a =
124  140  131  117  143  116  146  141  111  127  119  141  145  131
146  142  108  143  124  138  115  150  117  131  137  148  121  150
132  111  108  108  116  133  141  130  108  116  139  130  111  120
134  149  145  111  108  113  109  122  133  149  117  135  131  149
128  133  141  138  142  113  120  137  108  129  123  147  145  145
145  134  125  138  114  137  138  114  137  126  143  114  132  147
143  131  131  137  129  149  116  149  118  110  121  137  148  119
132  117  131  148  110  116  150  133  125  109  113  116  128  137
137  124  114  135  120  110  121  143  121  135  145  118  110  131
149  107  117  142  109  124  145  116  118  136  138  143  138  126
132  120  143  115  136  119  147  139  117  143  110  148  125  140
149  138  117  145  110  120  110  128  142  141  109  138  127  134
124  115  117  137  117  130  128  138  129  107  150  124  111  147
123  129  139  112  132  132  110  130  136  126  123  112  112  118
Indices start at 1.
(1, 1)	124
(11, 13)	125
(7, 6)	149
(4, 5)	108
(6, 5)	114
(13, 7)	128
(6, 8)	114
(4, 10)	149
(3, 7)	141
(1, 13)	145
(9, 9)	121
(4, 3)	145
(4, 7)	109
(11, 10)	143
(2, 14)	150
(12, 4)	145
(9, 10)	135
(13, 2)	115
(5, 1)	128
(13, 1)	124
(2, 12)	148
(9, 4)	135
(4, 2)	149
(8, 6)	116
(5, 10)	129
(1, 8)	141
(5, 14)	145
(1, 6)	116
(13, 6)	130
(9, 14)	131
(14, 12)	112
(11, 8)	139
(12, 1)	149
(14, 4)	112
(4, 11)	117
(10, 6)	124
(7, 3)	131

grid =
[[128 125 123 126 133 123 127 128]
 [121 115 107 106 141 136 111 122]
 [141 124 109 110 146 128 117 132]
 [118 108 111 109 146 128 114 112]
 [125 134 120 130 118 137 123 131]
 [131 120 129 124 137 115 140 124]
 [126 120 125 122 133 121 128 121]]
Indices start at 1.
(1, 1) => 128
(6, 3) => 129
(4, 2) => 108
(3, 4) => 110
(6, 2) => 120
(5, 3) => 120
(2, 8) => 122
(7, 7) => 128
(6, 5) => 137
(4, 3) => 111
(7, 8) => 121
(6, 1) => 131
(3, 3) => 109
(4, 5) => 146
(5, 5) => 118
(7, 4) => 122
(5, 6) => 137
(3, 5) => 146
(4, 1) => 118
(7, 5) => 133
(6, 7) => 140
(3, 1) => 141

arr =
122  140  126  126  123  124  131  123  129
126  115  132  132  119  125  142  135  128
129  126  126  158  131  129  133  128  126
136  132  132  137  136  123  122  128  128
130  115  132  136  124  129  129  146  130
Indices start at 1.
(1, 1) => 122
(5, 9) => 130
(4, 8) => 128
(3, 7) => 133
(4, 4) => 137
(5, 2) => 115
(2, 7) => 142
(1, 2) => 140
(3, 1) => 129
(4, 6) => 123
(5, 4) => 136
(5, 3) => 132

M =
[[132 129  98 111 124]
 [135 128 141 124 127]
 [136 129 141 124 127]
 [135 138 141 124 127]
 [124 131 113 112 121]]
Indices start at 1.
(1, 1)	132
(1, 5)	124
(4, 4)	124
(2, 3)	141
(1, 2)	129
(2, 5)	127
(3, 3)	141
(5, 2)	131
(3, 1)	136
(5, 3)	113

data =
[[131 156 132 127 153 148 127 105 126]
 [103 115 153 152 128 146 123 127 119]
 [111 128 136 145 127 125 141 122 138]
 [124 132 152 122 152 121 143 124 108]
 [131 157 118 124 148 150 134 115 128]
 [125 132 109 147 120 133 129 113 148]
 [108 115 154 143 136 134 125 131 111]
 [133 115 142 121 148 113 132 123 115]
 [135 112 137 119 140 115 129 126 117]
 [100 124 131 155 117 143 124 109 153]
 [142 140 121 110 136 124 141 141 119]
 [112 131 121 152 123 135 135 116 146]
 [129 108 148 128 145 110 125 117 114]
 [137 155 134 121 154 146 109 108 112]
 [123 153 132 131 147 141 128 113 126]
 [117 146 123 129 126 131 152 132 141]]
Indices start at 1.
(1, 1)	131
(6, 7)	129
(6, 3)	109
(12, 3)	121
(13, 7)	125
(15, 5)	147
(11, 2)	140
(7, 7)	125
(9, 5)	140
(11, 5)	136
(9, 2)	112
(15, 6)	141
(7, 1)	108
(7, 3)	154
(14, 9)	112
(16, 7)	152
(10, 2)	124
(4, 5)	152
(16, 5)	126
(3, 5)	127
(16, 9)	141
(8, 3)	142
(5, 4)	124
(6, 4)	147
(11, 3)	121
(6, 2)	132
(6, 6)	133
(12, 9)	146
(16, 1)	117
(1, 9)	126
(1, 6)	148
(8, 4)	121
(12, 1)	112
(14, 2)	155

B = [[128, 131, 144, 109, 141], [139, 140, 104, 140, 109], [110, 116, 142, 136, 130], [121, 142, 131, 128, 132], [144, 110, 129, 121, 137], [142, 113, 126, 120, 133], [104, 123, 145, 145, 129]]
Rows and columns are counted from 1.
(1, 1) => 128
(5, 1) => 144
(7, 3) => 145
(7, 2) => 123
(1, 4) => 109
(7, 4) => 145
(7, 5) => 129
(5, 4) => 121
(3, 3) => 142
(6, 1) => 142
(4, 1) => 121
(3, 1) => 110
(3, 5) => 130
(6, 4) => 120
(1, 2) => 131
(1, 3) => 144
(3, 2) => 116
(2, 4) => 140

A =
[[126 113 124 125 125 138 120 120 132 122 109]
 [120 123 117 121 120 131 126 126 154 152 129]
 [118 141 147 141 111 125 120 148 134 133 128]
 [144 142 123 121 154 117 145 125 125 126 133]
 [110 125 141 140 104 134 113 147 146 135 118]
 [127 140 114 114 151 130 135 109 124 126 107]
 [114 134 120 120 107 118 113 120 131 134 151]
 [120 142 119 125 119 133 118 111 105 117 128]]
Indices start at 1.
(1, 1) -> 126
(4, 9) -> 125
(5, 6) -> 134
(4, 1) -> 144
(7, 11) -> 151
(5, 11) -> 118
(2, 2) -> 123
(5, 7) -> 113
(2, 3) -> 117
(6, 4) -> 114
(3, 5) -> 111
(4, 5) -> 154
(8, 3) -> 119
(6, 5) -> 151
(3, 1) -> 118
(7, 7) -> 113
(8, 4) -> 125
(3, 11) -> 128
(3, 2) -> 141
(3, 8) -> 148
(2, 8) -> 126
(2, 6) -> 131
(4, 7) -> 145
(8, 7) -> 118
(8, 10) -> 117
(4, 6) -> 117
(8, 11) -> 128
(3, 10) -> 133
(7, 9) -> 131

m =
[[128, 157, 147, 119],
 [131, 157, 146, 115],
 [127, 128, 141, 118]]
Rows and columns are counted from 1.
(1, 1) => 128
(1, 2) => 157
(2, 3) => 146
(3, 3) => 141
(2, 2) => 157

W =
array([[129, 146, 132, 139, 116, 120],
       [119, 105, 139, 110, 118, 145],
       [117, 138, 140, 120, 122, 155]])
Rows and columns are counted from 1.
(1, 1): 129
(1, 5): 116
(2, 4): 110
(1, 6): 120
(2, 3): 139
(3, 3): 140
(3, 4): 120
(2, 1): 119
